In the rows, 128 means zero.
Each row is followed by its class.
[ 94 141 134 128 116 141 122 120 121 128 128 138 117 116 134 133 131 136
 134 121 133 124 119 125 136 135 130 131 118 127 135 119 115 118 125 149
 128 114 134 125 123] : C
[128 133 141  90 123 110 134 122 121 119 126 153 143 124 129 155 127 113
 122 130 140 124 107 134 133 136 121 110 103 134 125 139 119 127 134 127
 112 140 133 101 135] : G
[161 129 132 151 127 117 132 128 138 129 134 119 143 134 114 137 144 131
 105 134 143 120 125 152 103 130 115 140 127 125 118 136 118 151 121 127
 111 126 123 115 125] : W
[117 115 137 130 116 121 122 114 130 139 151 118 132 138 127 123 148 139
 120 133 132 125 112 136 134 130 110 130 137 114 128 121 140 148 125 109
 136 111 112 134 124] : E
[122 136 122 126 115 164 129 125 110 128 144 109 124 145 126 128 140 120
 143 131 103 133 101 132 120 114 141 136 117 127 105 122 103 140 101 130
 154 127 122 112 130] : D
[128  91 121 121 114 118 140 131 145 117 129 117 119 128 114 159 141 109
 129 131 146  89 138 132 122 148 139 128 132 141 108 138 129 152 114 160
 107  97 130 137 127] : U
[118 150 154 115 136 118 127 135 127 111 122 141 134 129 124 119 129 138
 117 109 113 137 130 138 119 133 111 135 117 127 147 127 138 137 134 126
 119 149 133 128 112] : K
[117 147 124  97 138 125 114 127 113 116 121 134 135 103 143 140 129 120
 130 130 112 155 114 122 132 124 129 122 100 127 114 140 129 101 129 133
 127 139 135 140 140] : G
[113 136 140 122 144 111 121 127 132 140 120 134 137 109 130 136 125 132
 126 141 131 139 112 138 124 125 113 127 116 126 120 131 127 118 132 125
 122 133 121 138 138] : G
[115 128 134 130 126 125 132 137 131 145 112 122 134 115 119 135 149 127
 120 146 139 127 133 147 128 127 115 134 129 121 133 127 134 126 124 122
 133 135 124 136 128] : M
[130 115 115 162 140 142 123 119 137 123 143 144 140 110 134 122 161 154
 140 143 118 139 112 131 125 113 124 141 138 147 107 128 104 107 118 141
 140 107 118 126 139] : D
[141 151 137 140 109 126 134 120 115 117 129 134 136 144 125 124 143 116
 118 130 142 134 106 132 120 109  87 136 114 120 133 138 128 139 131 111
 153 153 128 114 124] : M
[124 131 121 128 126 123 116 127 111 123 132 134 115 128 132 133 138 142
 145 103 137 123 125 114 140 123 143 121 120 116 128 131 136 128 155 142
 112 119 127 148 126] : P
[136 122 116 131 108 112 122 132 124 132 121 121 121 119  98 136 131 132
 120 143 132 133 108 160 140 126 127 137 139 118 136 140 163 119 127 123
 108 130 109 131 133] : J
[162 120  85 109  95 143 163 149 125 140 113 141 128 144  89 176 104  85
 136 125 106 116 135 135 129  99 140 109 133 116  84 152 170 164 122  98
 122 139  96  77 122] : J
[105 133 134 134 117 132 126 124 147 148 128 148 128 117 127 147 134 133
 126 128 141 118 114 149 128 123 115 135 132 128 128 121 121 125 129 146
 125 117 127 109 120] : C
[151 124 132 133 136 126 131 142 125 130 120 106 146 103 111 151 151 133
 118 139 134 128 135 146 119 132 116 130 117 116 115 122 142 129 112 112
 113 133 114 141 135] : W
[115 112 127 130 128 107 133 137 139 114 125 118 115 126 137 137 134 117
 124 124 136 128 130 127 125 127 123 139 130 128 124 130 131 127 128 132
 132 117 133 151 128] : U
[136 122 122 142 123 136 112 125 145 124 144 142 142 127 129 127 146 150
 114 116 135 117 109 136 133 131 104 124 131 111 120 132 136 142 127 115
 140 121 119 113 118] : E
[107 121 232 161 148  97 149 155 140 122 196 187 165 165 127 171  78 121
 189 138 242  83 197  81  55 194  62  96 182 121  24 127  83 142  58 126
  93  79 189 211 186] : U
[141 117 127 130 119 129 124 148 129 111 134 112 130 147 130 138 142 118
 119 124 136 126 129 146 120 133 122 133 123 128 109 125 121 132 123 121
 108 127 131 132 127] : W
[133 176 131 147 134 123 140 125  81 109 134 130 133 140 118 123 137  99
 127 128  97 156 137 110 100 106 146 122 109 131 135 136 133 125 120 120
 145 116 133 108 130] : K
[116 137 129 140 128 133 130 128 135 135 129 129 126 120 118 133 139 147
 133 128 128 126 106 143 130 116 137 137 133 136 121 128 125 126 128 117
 138 146 116 109 122] : D
[129 140 131 132 118 137 134 134 137 143 134 146 127 119 122 145 141 144
 117 134 140 119 102 145 117 111 121 140 145 132 126 148 120 124 124 125
 143 142 124  84 127] : D
[139 135 127 130 113 130 117 121 130 142 148 140 147 124 120 138 149 137
 118 126 138 128 113 135 137 129 116 126 137 114 137 138 158 147 128 112
 133 114 119 112 122] : E
[ 96 112 154 126 131 136 131 135 139 115 120  85  96 118 127 126 120 154
 116 101 120 111 118 147  99 145 163 130 124 144 135 144 134 141 127 137
 112 109 135 148 121] : K
[117 130 140 124 125 117 125 134 123 135 123 130 126 110 127 147 122 127
 122 133 136 121  98 133 122 135 105 125 111 118 117 123 134 124 122 125
 119 133 119 136 131] : G
[149 129 120 142 120 128 129 131 119 121 134 110 137 134 129 134 137 121
 120 123 127 134 128 131 123 132 133 126 120 124 113 139 130 139 124 121
 111 125 126 137 133] : W
[123 119 120 125 129 108 140 130 126 102 135 114 113 143 132 139 127 111
 119 115 146 110 123 120 122 123 129 134 126 130 117 140 117 142 125 142
 125 121 138 133 125] : U
[127 123 119 133 122 132 127 144 136 133 143 113 119 155 116 111 111 140
 121 105 153 131  71 132 135 113 109 141 116 101 103 168 116 126  98 108
 119 126 134 121 127] : J
[121 110 110 132 158 106 138 131 136 114 126 111 116 106 135 148 138 136
 129 115 146 118 127 123 133 110 114 135 134 130 106 143 133 126 139 134
 116 130 120 160 131] : U
[140 114 109 116 134 157  87 122 116  80 118 166 100 109 134 179 104 120
 139 116 213 180 102 181 178 111 189 104 164 171 130 206 156  71 172 128
 112 143 153 127 177] : C
[132 125 119 141 121 133 119 121 141 134 152 135 135 133 125 135 144 142
 113 119 141 117 105 141 131 125 115 128 141 120 121 143 139 147 131 120
 128 115 119 110 117] : E
[138 142 124 128 117 120 131 124 122 114 135 145 148 139 137 129 123 140
 139 122 139 131 117 114 131 123 125 137 117 115 124 119 127 138 120 124
 135 121 132 114 134] : N
[ 95 118 128 144  74 119 130 130 102 139 155 120  88 201 137 133 113 113
 154 139 139 116 146 107 119 122 160 121 155 142 123 149 147 147 147 130
 100 100 135 140 128] : P
[247 176  92 122 192 134  84 169 156 117 113  60 187  21  96  74 230 117
  84  83 102  80 119  96 105  66 149 171   4 111 108 141 128 112  20 101
 151 119 142  36 149] : W
[144 111 123 142 121 123 129 144 125 104 131 114 133 148 129 141 137 120
 106 128 134 123 130 135 116 129 122 131 125 127 107 129 124 128 117 120
 114 128 126 131 128] : W
[153 125 130 133 122 129 128 146 117 112 130 123 138 132 126 137 136 119
 118 129 139 130 130 133 125 133 116 128 120 122 116 126 130 132 115 111
 114 137 132 125 132] : W
[130 144 136 125 131 108 128 137 121 118 118 133 154 124 129 138 123 140
 134 131 136 115 123 119 127 124 123 135 120  99 122  91 130 139 112 115
 139 124 127 113 132] : N
[131 130 132 109  81 116 130 123 120 104 137 146 150 168 136 126 126 125
 125 136 128 137 123 127 132 141 122 131 119 112 146 112 125 131 121 139
 145 125 131 117 142] : N
[106 132 139 130 144 134 117 146 121 141 102 121 132  90 127 136 155 151
 133 146 149 137 132 141 144 128 111 132 126 116 144 126 142 103 128 114
 131 131 132 157 129] : M
[ 81 153 124  94 187 115 155 160 157 127 121  80 170 154 117 115 138 122
 141 135 107 131 151 107 120  65 118 139 115 111 115 125 101 141 113 142
 149  83 141 138 120] : U
[114 132 123 131 123 149 128 136 120 123 140 125 119 142 120 134 138 138
 139 127 127 118 115 134 128 119 132 134 132 135 109 121 112 125 116 130
 139 140 124 114 125] : D
[119 116 136 134  97 133 129 140 142 141 116 137 144 132 128 135 141 125
 115 142 136 115 128 145 132 137 108 125 138 124 137 142 135 137 126 129
 130 124 127 125 129] : M
[122 132 131 141 121 128 136 139 145 149 113 147 144 117 118 136 147 132
 118 144 145 117 128 146 126 124 103 131 136 122 132 142 128 137 132 126
 131 128 125 112 122] : M
[113 140 113 122 130 143 136 142 128 125 141 133 124 121 121 129 135 140
 136 113 131 116 112 131 135 121 140 130 131 132 114 131 116 126 122 136
 129 139 126 110 130] : D
[112 119 139 118 126 107 132 133 134 114 122 107 115 137 130 148 132 118
 125 128 143 119 130 132 122 126 121 133 131 123 122 132 131 133 128 133
 135 128 137 148 125] : U
[110 144 137 104 124 131 131 146 123 120 106 111 140 135 124 132 120 119
 116 117 139 116 130 127 136 119 136 123 124 115 136 141 141 142 128 124
 135 136 138 130 125] : M
[166 110 133 133 161  89 172 106 127 156 127 171 123 102 120 151 126 148
 121 108 160  75 161 102 120  93 115 141 161 154 124 110 126 185 168 128
  89 129  94  84 107] : P
[133 142 121 123 117 121 136 118 121 118 132 133 146 143 128 132 119 138
 138 127 135 132 112 116 123 116 129 137 117 109 117 132 127 146 121 125
 137 120 124 117 137] : N
[116 141 117 134 126 133 136 130 131 123 144 124 117 142 113 127 130 140
 131 113 144 118  99 133 128 113 137 134 131 131 110 141 119 132 125 130
 136 147 126 113 128] : D
[147 130 111 113 125 126 135 123 108 114 124 133 129 125 121 132 124 134
 125 128 124 142 110 126 139 119 125 126 117 112 122 140 134 123 114 117
 127 133 133 110 127] : J
[ 94 143 144 115 130 133 118 128 119 137 120 144 135 104 133 146 149 139
 132 134 132 138 131 137 136 127 116 135 118 119 148 115 124 101 130 139
 125 118 119 134 129] : C
[132 138 136 114 127 118 127 130 124 113 125 123 128 132 126 135 132 134
 109 106 118 127 129 139 127 127 133 120 119 131 142 131 150 125 124 132
 129 153 148 118 120] : K
[121 126 134 131 129 119 115 128 126 138 122 139 122 123 135 136 139 139
 142 120 124 130 132 131 127 118 132 132 131 118 128 120 129 134 158 133
 118 120 115 138 120] : P
[131 121 116 116 132 112 131 117 134  97 132 108 125 144 140 130 126 114
 125 112 130 125 121 125 132 122 130 128 121 125 119 131 119 145 131 151
 140 126 146 145 128] : U
[147 130 132 135 123 127 112 116 137 131 150 143 150 121 120 140 150 144
 113 121 144 113 115 140 129 135 106 126 138 114 124 127 146 149 125 123
 129 122 118 115 121] : E
[121 136 129 116 132 121 126 125 120 128 131 132 136 123 132 140 120 120
 128 129 128 128 107 124 125 125 118 119 108 127 109 136 122 128 124 135
 119 130 128 131 137] : G
[118 128 139 125 125 127 129 139 129 144 108 121 140 108 117 139 151 123
 114 147 135 127 131 149 127 123 116 134 128 119 137 130 138 122 121 118
 138 132 119 134 134] : M
[153 114 116 122 111 130 136 129 136 125 126 128 130 140 115 143 119 131
 109 120 124 114 108 144 116 122 125 134 127 117 112 151 129 148 111 127
 115 125 118  96 122] : J
[ 85 134 134 143 121 135 130 122 151 115 125 134 119 117 136 127 112 158
 131 103 136 112 117 127 127 127 119 116 122 123 114 125 116 110 139 147
 143 127 133 138 127] : C
[119 126 145 129 144 111 123 131 140 143 119 133 146 118 115 150 130 121
 130 142 137 127 119 138 119 117 113 125 119 132 105 127 126 121 123 124
 123 121 113 135 138] : G
[115 141 131 111 135 119 129 129 117 128 130 139 136 118 130 143 121 123
 120 129 137 134 110 127 125 128 121 121 113 129 121 143 121 116 129 139
 115 130 129 129 138] : G
[143 132 121 123 124 118 125 129 113 121 136 155 123 124 141 137 143 129
 138 110 129 134 133 113 132 117 133 130 118 127 131 115 133 121 143 131
 120 130 136 119 122] : P
[118 104 136 127 144 100 134 119 144 102 143 117 127 157 147 121 131 117
 134 123 149 119 121 127 125 121 120 131 131 138 109 139  89 149 131 137
 124 106 145 142 136] : U
[165  88  94 137  77  97 126 100  86  58 138 137 151 142 125 152 125 120
 100 120 134  83 112  91 140 157 137 104 111  99  95 134 154 128  98 155
 118 127 101 152 169] : N
[130 141 142 118 118 122 125 134 115 127 124 135 151 131 130 140 123 140
 133 139 144 128 121 123 130 122 125 139 130 110 139 116 133 134 115 118
 135 115 127 114 139] : N
[112 114 102 132 156 119 146 142 128 104 130 106  89 124 136 149 111 125
 129 105 165 109 116 108 125 101 130 131 139 132  85 160 126 125 128 130
 125 126 145 143 128] : U
[130 135 140 133 124 121 129 127 120 116 129 121 123 132 126 127 130 130
 115 114 119 123 119 135 115 131 136 119 117 128 135 139 138 137 119 127
 129 131 143 119 127] : K
[139 133 118 126 131 113 125 133 128 150 123 174 133 111 122 164 155 137
 126 129 146 120 123 144 135 113 121 132 141 124 138 140 133 128 165 139
  98 128 113  92 114] : P
[114 125 131 120 132 122 138 129 146 144 130 136 136 122 131 145 113 132
 124 131 136 119 103 135 124 121 108 116 122 133 104 134 113 126 127 136
 125 128 134 119 133] : G
[109 117 120 116 127 123 132 138 125  92 127 106 115 163 132 143 122 112
 124 119 137 121 134 120 130 125 136 127 122 131 117 139 123 127 121 138
 132 129 143 142 121] : U
[ 80 195 131 140 160 132 118 159 131 249 104  97 142  45 145 178  96 161
 104 126 115  91 144 156 116  99 120 124 189  64 142 107 154 131 130 145
 127 141 109 133 136] : C
[153 136 111 150 133 130 131 140 118 122 138 117 136 126 123 133 132 123
 124 125 137 148 133 136 121 125 123 130 127 119 112 133 138 132 123 121
 113 130 126 149 139] : W
[128 118 126 131 119 107 132 137 148 102 126 116 118 132 129 146 126 124
 113 116 146  95 126 132 118 129 118 127 130 127 114 139 134 135 126 139
 132 139 140 129 126] : U
[103 145 129 127 119 131 127 115 124 129 128 140 120 116 133 136 135 135
 133 117 136 120 116 128 134 126 124 129 115 123 135 121 122 128 133 146
 128 120 129 119 120] : C
[142 104  86 139 111 134  89 121  70  53  81 158 145 156 115 158 167  86
 127 166 135 158 114  89 176 110 172  92  67  93 131 172 168  85  91 104
 165  84 123 113 146] : C
[127 135 146  99  97 111 122 105 143 137 119 129 143 125 130 155 129 114
 101 143 117 138  98 147 115 138 139 126 106 131 133 143 133 125 120 149
 141 131 147 109 123] : G
[175 139 174 126 162  87 107 148 140  86 100 155 160 131 111 137 103 123
 136 140 177 116 137 110 114  96  96 167 120 113  89  77 161 156  77  60
 157 156 141 100 123] : N
[128 131 106 120 138 123 138  96 127 121 122 118 126 127 111 131 124 159
 130 122 128 138  86 141 141 117 125 118 112 101  99 161 113 128 134 136
 130 136 128 125 123] : J
[116 140 138 129 138 119 126 143 112 138 121 124 134 116 130 131 138 146
 116 133 114 134 146 141 123 137 133 119 123 121 161 131 152 124 117 114
 113 139 130 128 131] : K
